Each row was made from one path, in order. Every step used is in the known rows, and no mark comes twice. Write each row's path.
Known rows:
vatodo-zeko-togotu-refe-gulug-ranaz-momilim-pekan: 114	79	41	236	-95	365	-110	-27	-252	-12	-119	24	298	-14	-155	-121	400	-31	44	85	-70	150	-71	394	66	94	-170	-18	16	-103	103	84	-286	-111	-134	89	-174	-68	169	97	-66	137	-92	55	-62	41	-267	47	-16
banip-gulug-pekan-togotu: -2	111	7	136	-402	157	-122	-217	-122	-49	-138	159	141	-121	-84	159	-75	13	123	-30	72	-78	-102	183	135	83	41	-207	6	-7	-85	40	370	66	0	494	-244	-38	-10	126	-7	19	-123	-60	-49	103	-263	-24	-31
zeko-togotu-refe-gulug-momilim: 24	-15	48	145	-162	205	-78	49	-109	6	-178	-21	113	115	-135	-127	271	84	-31	-63	-55	-15	-89	146	-61	56	-49	118	93	-104	78	35	-373	34	-316	189	8	-54	-19	71	89	49	-174	-284	80	-2	-198	-10	-83
banip-ranaz-refe-togotu-zeko-dogopen-pekan-vatodo-momilim: 72	-70	-127	29	-192	434	-221	115	-12	-72	95	-12	-17	-113	-367	-2	-53	25	36	-38	-103	106	-87	64	28	2	39	-123	43	-484	-387	-5	-328	-84	-179	242	-111	-127	40	-55	-154	-72	5	4	-39	218	111	30	-123
pekan-togotu-zeko-dogopen: -57	-266	-157	-2	-121	193	-12	-51	-179	-51	-180	40	87	41	-138	49	119	-9	232	-15	-52	-39	-127	100	52	-266	67	41	-15	-253	14	266	201	111	-87	371	24	-71	74	37	-113	-53	-155	68	-106	77	-154	9	-71
togotu-zeko-dogopen-pekan-vatodo-momilim: 28	-75	-65	29	-165	352	-176	163	-30	-50	92	63	-7	-76	-346	19	-11	-12	59	-25	-108	153	-52	34	-66	6	84	-134	67	-465	-418	57	-437	-40	-11	80	-68	-88	-26	-18	-215	-68	-23	-53	-34	110	120	-36	-101
banip-gulug-momilim-pekan-dogopen-zeko-refe: -75	-69	-72	-145	-85	161	-167	155	-96	-104	-214	31	15	71	-87	-177	122	-12	154	-40	-124	88	-129	195	100	-129	-134	9	27	-42	152	218	-331	251	-202	291	-93	-200	183	289	-190	-280	-111	149	29	294	-199	39	-303
gulug-ranaz-momilim-refe-togotu: 155	-121	-97	-15	-176	258	-134	49	-105	21	-79	-122	213	-44	-110	-69	127	-20	-125	54	45	-127	-125	304	-36	15	-81	-23	-13	20	14	33	48	-197	-186	225	-171	-125	81	-93	73	-220	-96	81	-89	145	-139	89	-126
togotu-zeko-refe-ranaz-momilim-pekan-vatodo: 156	-109	-126	2	-151	417	-80	53	-68	-51	15	61	132	-123	-157	-174	150	-61	4	70	-51	99	5	221	134	-124	33	-80	-14	-75	-40	63	145	-107	-159	213	-114	-112	86	73	-233	325	-8	118	-43	-78	-122	-14	-43
togotu-refe-gulug-ranaz-momilim-banip-zeko-pekan: -233	128	9	73	-117	205	-145	-42	-128	-113	-306	-58	21	-17	-320	-43	196	60	162	-88	-44	-35	58	382	164	-7	-71	69	-127	32	-34	129	-321	-13	-17	344	-12	-94	31	138	120	216	-119	33	179	257	-131	52	-284
zeko-togotu-refe-gulug-ranaz-momilim-banip-pekan: -134	-19	113	103	-133	172	-17	42	12	-14	-407	-77	78	-105	-303	51	304	-4	-124	23	58	12	88	390	15	-25	-219	129	-50	-153	-17	-95	-260	61	91	358	-116	-61	52	98	84	396	-136	68	100	-75	-210	17	34
pekan-vatodo-dogopen-zeko-togotu-refe-gulug-ranaz: 104	18	-91	9	-134	241	-132	91	-147	-10	-83	100	184	-66	-345	-149	118	152	152	-181	-166	-37	-43	81	269	92	-124	169	82	-188	-153	159	-196	103	-205	403	-126	-126	53	51	32	-190	-88	-43	67	12	-208	45	-100
banip-momilim-gulug-ranaz-refe: 122	211	17	246	-186	402	-150	49	-146	-79	69	50	75	-48	-117	-28	171	4	42	-78	-90	58	29	265	191	406	-221	-89	17	56	149	-33	173	163	-224	468	-104	-94	255	145	117	-131	7	110	-118	102	-219	133	-159
pekan-togotu-refe-gulug: -90	-16	5	52	-245	92	-38	-128	-154	32	-63	-11	208	-51	-274	-62	131	75	181	-41	-47	-151	-27	100	38	-130	-162	41	13	-72	-62	157	110	-101	-206	336	-179	-26	-66	-14	160	32	-193	-27	26	-19	-90	8	-86
gulug-pekan-zeko-togotu-refe: -155	-112	-104	163	-140	296	-30	47	5	15	-306	48	124	1	-304	-25	213	26	3	-126	-213	-136	6	75	158	-65	-5	-192	-42	-184	-428	97	25	214	-42	185	-171	-8	-50	-13	-22	-258	-211	87	-26	12	-174	107	-13
pekan-zeko-refe-ranaz: -125	-163	-173	-50	-43	186	-69	29	-95	-72	-166	58	-99	107	-339	-229	115	-28	196	-42	-142	-63	49	-28	222	-35	-235	63	-30	135	60	-44	261	56	-198	264	-153	-92	206	112	-88	157	-134	262	33	201	-110	29	-201
banip-gulug-momilim-pekan-vatodo-dogopen-zeko-togotu-refe: -118	-122	-112	43	-151	282	-57	239	2	-24	-224	-4	253	-89	-163	-65	216	50	-1	-55	-170	21	-34	169	198	-81	-24	-120	61	-342	-204	92	-336	246	-161	170	-140	-71	-20	27	-33	-65	-121	-83	209	-52	-207	75	-56
vatodo-momilim-ranaz-refe-togotu-zeko-dogopen-pekan: -32	-158	-155	-34	-202	287	-140	-117	-214	-103	-265	15	-7	12	-292	-7	152	-40	12	-44	-129	18	-91	187	-70	-184	-219	-1	-73	-425	-311	50	-460	50	-16	169	-166	-100	60	65	0	-33	-152	42	-154	227	-16	96	-235
togotu-zeko-dogopen-pekan: -85	-145	-128	-76	-174	115	-78	-125	-219	-66	-403	83	-35	61	-218	-42	98	-23	25	-60	-107	24	-28	175	-53	-209	-178	61	-86	-324	-275	74	-374	193	81	111	-144	-67	-60	111	-75	82	-180	38	-97	110	-72	37	-213
banip-momilim-ranaz-refe-togotu-zeko: -54	-16	-233	17	-137	394	20	109	29	-62	-123	-110	194	29	-105	-20	102	-35	57	61	-21	-166	-61	235	107	-182	169	37	-60	-162	-177	166	105	-171	-240	429	-41	-91	90	-51	121	174	-135	29	-270	53	-90	138	-143
ranaz-momilim-refe-togotu-zeko-pekan: -89	111	-113	-29	-121	276	-179	49	-94	-119	-294	-73	37	53	-143	-2	149	-52	77	-43	-50	-82	-56	310	71	-142	30	22	-122	-112	-209	247	-411	-169	-84	304	-75	-98	0	110	38	-79	-128	-25	-133	130	-18	101	-242
ranaz-refe-gulug-momilim-banip: 46	133	109	186	-48	296	-61	91	-18	-31	96	-47	53	-22	-183	29	228	-20	30	51	1	1	-89	361	-40	112	-330	103	-55	0	252	-82	-184	93	-150	79	54	-88	28	55	201	291	-139	-86	31	53	-102	-8	-93
togotu-zeko-refe-ranaz-momilim: 29	-132	-54	78	-101	244	-94	65	-41	-82	-144	-95	-92	144	-214	-203	270	21	174	53	21	-45	79	99	86	-151	-2	157	-52	70	84	143	-179	-221	-78	203	-133	-61	274	131	-169	420	-80	74	21	127	-95	-20	-235
gulug-ranaz-refe-togotu-zeko-dogopen-pekan-vatodo: 181	-208	-226	-150	-249	376	-172	-42	-158	-54	-114	118	4	-160	-302	-108	-2	30	-73	-109	-120	-29	-87	160	132	-101	-54	-50	-42	-307	-271	26	16	91	-208	306	-143	-143	-62	63	-105	-85	-19	113	-72	15	-100	46	-125
vatodo-dogopen-pekan-zeko-togotu: -31	-47	-171	87	-72	222	-158	-97	-110	-86	-269	67	24	-2	-278	-20	1	-64	-9	8	-279	9	-28	49	100	69	-2	-233	-81	-147	-212	-16	-47	221	-213	133	-167	31	-100	137	-153	-317	-210	316	-56	152	-181	101	-62
refe-togotu-zeko-dogopen-pekan-vatodo-momilim-banip-gulug: -166	-126	-81	-33	-172	234	-21	114	-75	-88	-64	-132	117	-211	-366	110	-6	-8	67	109	136	-16	-17	339	38	-26	-149	20	-49	-310	-58	0	-299	97	-119	298	-36	-43	51	81	53	350	-53	-95	29	52	-71	-25	-149
gulug-momilim-refe-togotu-zeko-pekan-dogopen: -151	-44	-81	-61	-136	377	-127	129	29	-119	-249	-64	117	47	-92	-124	-44	6	62	-155	-111	-78	-68	287	116	-287	17	-96	-62	-21	-202	214	-74	83	-131	286	-93	15	-56	92	-6	-160	-150	31	-163	144	-104	94	-234
momilim-pekan-vatodo-dogopen-zeko-togotu: 14	-31	-152	-20	-83	243	-205	80	-60	-106	-86	13	123	-17	-64	-32	85	-71	82	43	-226	123	-100	42	120	11	131	-119	-13	-224	-120	71	-221	160	-213	173	-39	-130	5	136	-159	-285	-119	225	128	102	-200	76	-81
zeko-togotu-refe-gulug: -125	-45	-19	53	-199	143	-40	-125	-170	8	-163	-92	144	44	-310	-95	229	55	112	-45	-101	-108	2	51	-5	-85	-111	100	-27	-111	-162	138	-113	-45	-264	304	-75	-34	0	43	137	-57	-204	7	15	-34	-132	44	-112
refe-togotu-zeko-dogopen: -93	-377	-225	-103	-46	194	-18	-2	-196	-43	-195	-63	74	104	-160	11	151	-5	138	-8	-8	-93	-165	106	-3	-308	96	168	-32	-254	12	236	51	54	-167	309	91	-148	79	25	-66	-84	-148	90	-131	74	-154	42	-89
togotu-zeko-pekan-vatodo-momilim-banip-dogopen: -123	18	-16	10	-79	305	79	247	21	-81	60	-75	186	-101	-221	74	-8	-13	51	19	-53	154	65	289	145	-98	158	22	-45	-64	-73	-42	-447	115	-157	282	30	20	2	125	70	360	-105	68	13	176	-7	-5	-205
momilim-gulug-ranaz-refe-togotu: 89	-75	-144	24	-127	313	-210	-22	-169	-44	20	-59	128	-27	-149	12	86	-40	-25	-23	1	-141	-191	217	109	193	-89	-20	7	-20	164	-53	95	-82	-376	388	-137	-157	157	60	175	-355	-40	205	-130	147	-233	154	-164
ranaz-momilim-gulug-pekan-vatodo: 174	-10	-31	116	-259	378	-137	-83	-94	-62	141	138	37	-182	-116	-2	41	-10	-84	-100	43	23	57	134	138	25	134	-146	-15	71	-208	42	193	17	72	313	-62	-126	-72	136	-187	30	1	17	-12	-122	-117	-38	16
banip-dogopen-zeko-togotu: -72	-104	-94	-40	-143	146	-125	56	-45	-102	-238	-96	76	76	-49	-87	130	-61	87	37	-170	53	-18	29	58	-27	281	-19	-57	-80	-132	37	-385	164	-301	318	10	-50	58	200	-22	-228	-178	220	114	247	-201	74	-241
momilim-ranaz-refe-gulug-pekan-dogopen-zeko-togotu: -12	-40	-59	39	-242	372	-237	-113	-42	-166	-146	-85	26	41	-140	-117	185	-33	155	-62	-210	-43	-56	37	74	-113	76	-78	-109	-90	-291	150	-132	101	-223	409	-38	-88	118	179	20	-364	-182	204	-12	249	-187	123	-217
vatodo-zeko-refe-gulug: -30	81	-45	-54	-98	136	-87	-165	-371	-23	10	37	-16	101	-334	-94	189	27	197	-7	-108	44	-106	73	66	-9	-201	154	-1	39	176	219	-143	-98	-331	314	-55	-173	72	232	-56	-220	-133	184	-9	131	-85	-11	-156
pekan-zeko-togotu-refe-gulug-momilim-banip: -25	46	34	189	0	288	-20	126	31	-7	-47	-33	120	-53	-276	-12	230	-8	18	13	-67	-68	-55	320	15	35	-292	49	-62	-53	100	-43	-207	139	-155	34	46	-23	-39	8	150	179	-210	-55	35	45	-129	5	-53
banip-momilim-refe-togotu-zeko: -61	8	-212	-53	-162	295	65	170	46	-9	-203	-91	272	12	-63	-27	29	-30	-3	54	6	-138	-22	281	69	-193	141	34	-36	-144	-235	182	109	-138	-122	340	-36	-70	-16	-162	88	109	-160	-20	-222	-1	-76	100	-139
pekan-togotu-refe-ranaz: -209	-165	-111	46	-200	189	2	78	21	1	-197	25	118	9	-254	-160	131	22	190	-79	-65	-157	74	12	230	-103	-206	-8	12	-27	-147	-99	285	-25	-59	223	-261	19	114	-84	111	399	-143	8	146	30	-118	24	-138
zeko-refe-gulug-ranaz-momilim-banip-dogopen-pekan: 17	61	-13	-58	-204	116	-41	-87	-202	-66	-312	30	58	-34	-295	-98	68	40	-57	-52	-85	93	67	336	57	-58	-274	142	-103	-32	-59	-84	-693	152	-91	191	-226	-10	36	255	55	281	-173	121	-35	263	-143	22	-358

Which path is each row?
3	88	-92	171	-259	328	-22	-69	16	-104	-143	99	170	-40	-95	69	47	-30	231	-39	43	-123	45	181	263	-183	166	-27	-17	-96	-186	214	119	-163	127	461	-157	29	32	-21	-2	289	-141	-71	-131	-25	-144	14	-146 -> refe-ranaz-momilim-gulug-pekan-togotu-zeko
2	28	-8	224	-164	312	-31	-76	-147	-55	-135	11	184	-31	-140	-115	336	-40	12	-41	-90	-30	-44	204	-25	-53	-192	-31	17	-9	-69	46	-210	-79	-137	344	-106	-29	112	139	120	147	-209	-275	-55	140	-82	40	-70 -> zeko-pekan-togotu-refe-gulug-momilim-ranaz
199	14	57	175	-221	199	-181	-47	-139	-9	-164	11	87	-33	-271	-163	222	125	104	-41	8	-84	11	241	48	20	-123	96	-2	-52	-19	164	-328	-176	-69	240	-269	-16	106	96	-43	149	-96	-71	-20	114	-161	-11	-165 -> dogopen-pekan-togotu-refe-gulug-ranaz-momilim
109	-40	-44	191	-224	578	-134	-30	-114	-134	159	-15	-5	-92	-290	17	261	-67	59	14	-189	92	-38	165	36	-9	-156	-194	-34	-305	-228	50	-52	1	-119	364	-146	-103	199	52	35	-24	-38	47	-130	170	70	120	-127 -> togotu-zeko-dogopen-pekan-vatodo-momilim-ranaz-refe
100	26	-133	81	-126	441	-97	-5	-185	-56	-140	48	58	-63	-315	-58	167	-26	-41	-2	-197	130	-39	182	226	139	75	-127	-78	-129	-145	-25	-394	47	-302	168	-78	9	43	222	-165	-169	-79	259	56	140	-221	32	-108 -> gulug-ranaz-momilim-banip-dogopen-pekan-vatodo-zeko-togotu
175	47	-161	1	-35	342	-73	109	-183	-63	178	151	230	-121	-205	10	-31	85	72	-15	-147	196	-87	183	310	-72	-49	16	102	-178	134	196	17	58	-133	239	-156	-161	1	100	-270	112	-11	93	8	-114	-167	3	50 -> togotu-zeko-refe-gulug-ranaz-momilim-pekan-vatodo-dogopen
38	-40	-43	7	-137	206	-153	46	-57	-113	-188	-131	97	21	-159	-120	205	1	136	27	-128	22	-1	132	89	-7	146	117	-85	-60	-41	80	-529	71	-317	347	30	-50	134	199	38	-111	-169	182	112	267	-225	56	-274 -> refe-gulug-ranaz-momilim-banip-dogopen-zeko-togotu
49	-89	-54	73	-47	189	-59	37	-67	-59	-143	95	86	-150	-340	-134	-12	19	-4	12	-144	-40	100	324	166	-67	-131	-100	-91	49	-57	-47	-98	220	-81	121	-259	53	-191	93	-27	195	-187	252	-51	238	-40	42	-128 -> gulug-ranaz-momilim-banip-dogopen-pekan-zeko
-37	-244	-16	77	-159	226	-78	157	28	-73	-152	-177	39	64	-180	-252	309	76	134	32	-6	-69	149	102	122	-212	82	122	-47	39	-24	54	-320	-135	-126	166	-155	-2	175	69	-30	483	-106	46	221	143	-99	4	-230 -> banip-dogopen-zeko-togotu-refe-ranaz-momilim
41	-25	21	125	-166	204	-110	12	-115	-12	-234	32	94	57	-216	-163	222	89	-54	-78	-111	-41	-60	184	-28	18	-132	59	65	-136	5	15	-397	82	-298	137	-73	-26	-121	58	79	37	-204	-224	64	45	-156	8	-96 -> dogopen-pekan-zeko-togotu-refe-gulug-momilim
-137	-4	-34	43	-223	170	5	8	-60	-114	-237	-106	64	-152	-309	17	81	-4	151	129	144	-68	90	386	155	-53	-268	52	-110	-66	114	31	-198	42	-65	367	-186	34	170	183	45	609	-96	-46	58	82	-166	-30	-256 -> dogopen-pekan-togotu-zeko-refe-ranaz-momilim-banip-gulug
-69	-88	-16	210	-92	218	-110	31	-78	-120	-28	-103	115	-63	-84	-122	284	-92	112	-6	47	-26	211	141	143	8	-102	-16	-19	116	114	43	-298	-90	21	218	-81	31	181	129	-4	115	-85	103	160	20	-129	42	-242 -> dogopen-zeko-togotu-refe-ranaz-momilim-gulug
115	-42	-77	-43	-329	348	-167	-77	-65	-44	20	112	40	-138	-243	-82	74	82	10	-152	-85	-62	-19	37	150	-113	128	-35	-30	-119	-432	123	103	40	-91	367	-53	-193	-136	61	-73	-85	-72	-11	65	-75	-103	-12	-13 -> dogopen-zeko-togotu-refe-gulug-pekan-vatodo
-263	-204	-126	-22	-132	234	34	185	67	-54	-247	-97	109	37	-281	-199	228	16	159	-70	-120	-97	137	45	258	-158	-153	120	-59	-47	-193	-131	-126	98	-126	203	-117	2	159	-21	173	432	-172	84	235	102	-134	60	-242 -> momilim-banip-dogopen-zeko-togotu-refe-ranaz
-10	-315	-43	88	-75	228	-88	-83	-223	-85	-47	23	-26	-67	-297	20	181	64	130	-13	6	-57	-47	227	55	-170	-130	15	-90	-25	116	166	279	282	-23	257	28	-133	17	126	-140	42	-138	139	-23	158	-146	-16	41 -> ranaz-momilim-banip-gulug-pekan-zeko-dogopen
31	-123	-250	-33	-45	213	-181	-103	-149	-52	-160	-28	31	-9	-225	-61	15	-10	-24	-49	2	-167	-142	156	157	-63	-45	-6	-50	99	98	76	67	-89	-302	392	-139	-193	131	142	-133	-368	-130	317	-157	312	-202	106	-150 -> banip-ranaz-momilim-gulug-pekan-zeko-refe-togotu
197	-50	24	150	-184	251	-176	-55	-257	-12	-117	41	70	-31	-324	-155	284	149	146	-56	-18	-38	-40	247	103	-20	-166	111	7	-100	66	221	-347	-156	-105	210	-225	-51	114	118	-102	56	-78	-18	31	149	-158	-23	-125 -> vatodo-zeko-dogopen-pekan-togotu-refe-gulug-ranaz-momilim
78	43	-71	159	-186	315	-6	-140	-163	-76	-200	58	147	-2	-158	-122	278	-66	9	-9	-104	2	-53	198	-23	-104	-185	16	14	-75	-76	77	-284	-87	-123	378	-128	-34	146	155	43	157	-224	-214	-150	171	-99	36	-154 -> dogopen-pekan-togotu-zeko-refe-gulug-momilim-ranaz
